Here is a tiny trained network, its code and every weight. The questions are about switching its units off for an input and a class, where a switched-off unit gives its printed mean instead of its output.

import numpy as np


def w(rows, s, z=0):
    codes = np.array(rows[::2]) - 128.0
    scale = np.full(codes.shape[1], s)
    scale[-1] = z or s
    return codes * scale


def f(y):
    return np.maximum(y, 0)


def log_softmax(a):
    a = a - a.max(-1, keepdims=True)
    return a - np.log(np.exp(a).sum(-1, keepdims=True))


def net(x, mask):
    res = np.array(x, float).reshape(1, 7) / 4 @ E
    y = f(res @ A[0][:, :-1].T + A[0][:, -1])
    res = res + np.where(mask, y, B[0][:, -1]) @ B[0][:, :-1]
    return log_softmax(res[-1] @ U[:, :-1].T + U[:, -1])


A, B = {}, {}
E = w([
[131,131,131,130],'x0',
[32,90,119,233],'x1',
[156,82,253,165],'x2',
[76,75,149,11],'x3',
[175,2,62,139],'x4',
[125,126,128,130],'x5',
[126,128,130,130],'x6',
],0.0076)
A[0] = w([
[199,152,156,191,186],'n0',
[34,194,173,79,125],'n1',
[94,117,157,81,219],'n2',
[162,72,88,125,88],'n3',
[98,116,123,165,75],'n4',
[219,135,132,83,30],'n5',
[58,230,170,101,91],'n6',
[169,99,202,149,159],'n7',
[82,149,71,96,206],'n8',
[60,88,115,166,64],'n9',
[16,97,123,178,66],'n10',
[103,198,180,143,65],'n11',
[133,121,140,202,148],'n12',
[191,131,130,102,62],'n13',
[198,168,126,212,52],'n14',
[60,106,114,168,56],'n15',
[105,209,187,124,105],'n16',
[138,175,123,160,130],'n17',
[162,42,103,130,46],'n18',
[100,65,153,66,186],'n19',
[89,209,165,125,3],'n20',
[210,178,99,173,187],'n21',
[148,90,105,130,46],'n22',
[217,161,113,89,25],'n23',
[98,85,112,155,83],'n24',
[183,150,127,158,192],'n25',
[181,68,255,160,122],'n26',
[176,55,97,121,79],'n27',
[154,164,104,186,237],'n28',
[123,150,96,203,115],'n29',
[175,67,94,129,12],'n30',
[123,165,25,107,166],'n31',
[145,101,106,129,68],'n32',
[148,92,205,130,148],'n33',
[42,139,136,167,50],'n34',
[170,162,99,154,191],'n35',
],0.0094,0.0035)
B[0] = w([
[83,51,133,110,214],'n0',
[194,50,118,180,232],'n1',
[95,21,133,130,207],'n2',
[176,137,88,216,178],'n3',
[178,153,212,112,156],'n4',
[180,251,227,75,175],'n5',
[213,67,71,231,233],'n6',
[38,195,55,119,210],'n7',
[35,124,96,99,202],'n8',
[209,199,237,72,179],'n9',
[207,222,233,61,207],'n10',
[154,108,109,169,197],'n11',
[103,120,161,90,197],'n12',
[180,205,193,73,158],'n13',
[136,50,164,89,194],'n14',
[176,224,246,51,172],'n15',
[195,94,66,185,217],'n16',
[108,48,129,98,172],'n17',
[200,140,71,201,185],'n18',
[118,11,158,118,219],'n19',
[247,110,41,251,186],'n20',
[84,45,146,70,213],'n21',
[198,144,122,191,148],'n22',
[177,220,203,72,178],'n23',
[197,218,142,143,164],'n24',
[86,49,149,53,187],'n25',
[7,254,63,157,253],'n26',
[191,152,72,224,188],'n27',
[98,60,128,48,213],'n28',
[122,88,169,74,187],'n29',
[223,153,95,211,167],'n30',
[31,218,72,113,215],'n31',
[148,135,119,171,145],'n32',
[14,175,37,151,207],'n33',
[208,182,171,103,182],'n34',
[90,87,134,104,188],'n35',
],0.0047,0.0069)
U = w([
[226,113,73,236,68],'0',
[197,226,211,81,66],'1',
[109,108,108,132,254],'2',
[21,192,54,148,97],'3',
[121,96,115,133,201],'4',
[106,2,148,86,56],'5',
],0.0099,0.0061)

Each question gives the input, the list of numbers given to net, and the class t.
The units are the neurons (one row each of A and B). Each row of codes is followed by its name. A weight is (code - 128) times the scale printed after its matrix; where a second scale follows, it is the last column's (A, B and U).
mask holds one flag per neuron, in row order. A switched-off neuron (its flag False) gives its mean, the last column of its row in B, instead of its output. The means were averaged over made-up inputs and are rounded, as every weight is.
A unit's drop is (log p(t) with every unit on - log p(t) with that unit switched off) / (log p(t) with every unit on - log p(t) with every unit switched off).
The circuit of an input: a set's keep is (log p(t) with only the set's units on - log p(t) with every unit switched off) / (log p(t) with every unit on - log p(t) with every unit switched off). Starting from the 12 units with the biggest drops (on a tie, the unit counted first), units are removed one at a time, each time the one whose removal leaves the highest keep (on an exact tie, the one counted first), for as long as the keep stays at least 0.8.
circuit, biggest first: the units of the circuit, biggest drop first
most important unit: the unit with the biggest drop
k most important neurons: the k neurons with the biggest drops, biggest first
drop when u is switched off: that unit's drop, to one decimal
input [-1,6,-6,-8,-1,7,7], class 5: most important neuron : (n28)
input [6,7,-4,-8,7,-4,-2], class 5: circuit, biggest first : (n28, n29, n21)
input [7,-7,-8,-4,-8,-1,8], class 0: 4 most important neurons : (n6, n20, n16, n1)
input [-2,-7,7,2,-7,-5,1], class 0: circuit, biggest first : (n6, n16, n20)
input [5,8,-4,-8,2,-4,-2], class 1: 3 most important neurons : (n10, n15, n9)
input [-6,-6,8,-7,3,7,3], class 3: circuit, biggest first : (n26, n7)
input [-7,-5,7,0,0,-3,0], class 3: circuit, biggest first : (n26, n33, n7)
input [-1,5,6,-2,1,-6,0], class 3: circuit, biggest first : (n26, n7)
input [7,-7,-1,4,3,-3,-1], class 1: 3 most important neurons : (n5, n23, n13)
input [2,6,8,-5,-4,-1,-6], class 3: 2 most important neurons : (n26, n7)
input [-6,-6,7,0,2,6,-2], class 3: 3 most important neurons : (n26, n33, n7)
input [-3,3,-2,-6,-8,1,-6], class 0: 3 most important neurons : (n20, n6, n16)
input [-2,1,-6,-2,-8,3,7], class 0: 2 most important neurons : (n6, n20)
input [-1,-1,-8,-6,2,-4,-4], class 3: most important unit : n31
input [-1,8,5,7,8,7,-3], class 0: 2 most important neurons : (n18, n27)
input [3,-2,8,-5,0,-2,-4], class 3: 3 most important neurons : (n26, n7, n33)
input [3,3,7,-7,6,3,4], class 3: 3 most important neurons : (n26, n7, n33)
input [-7,-8,3,3,8,-5,8], class 0: 2 most important neurons : (n27, n18)
input [5,2,7,4,3,-5,-5], class 3: drop when n26 is switched off : 0.3
input [-8,7,6,-3,6,-2,3], class 1: drop when n30 is switched off : 0.0
input [-3,5,2,3,-8,-5,3], class 0: drop when n6 is switched off : 0.1
input [-5,6,-2,-7,-8,0,-3], class 0: circuit, biggest first : (n6)
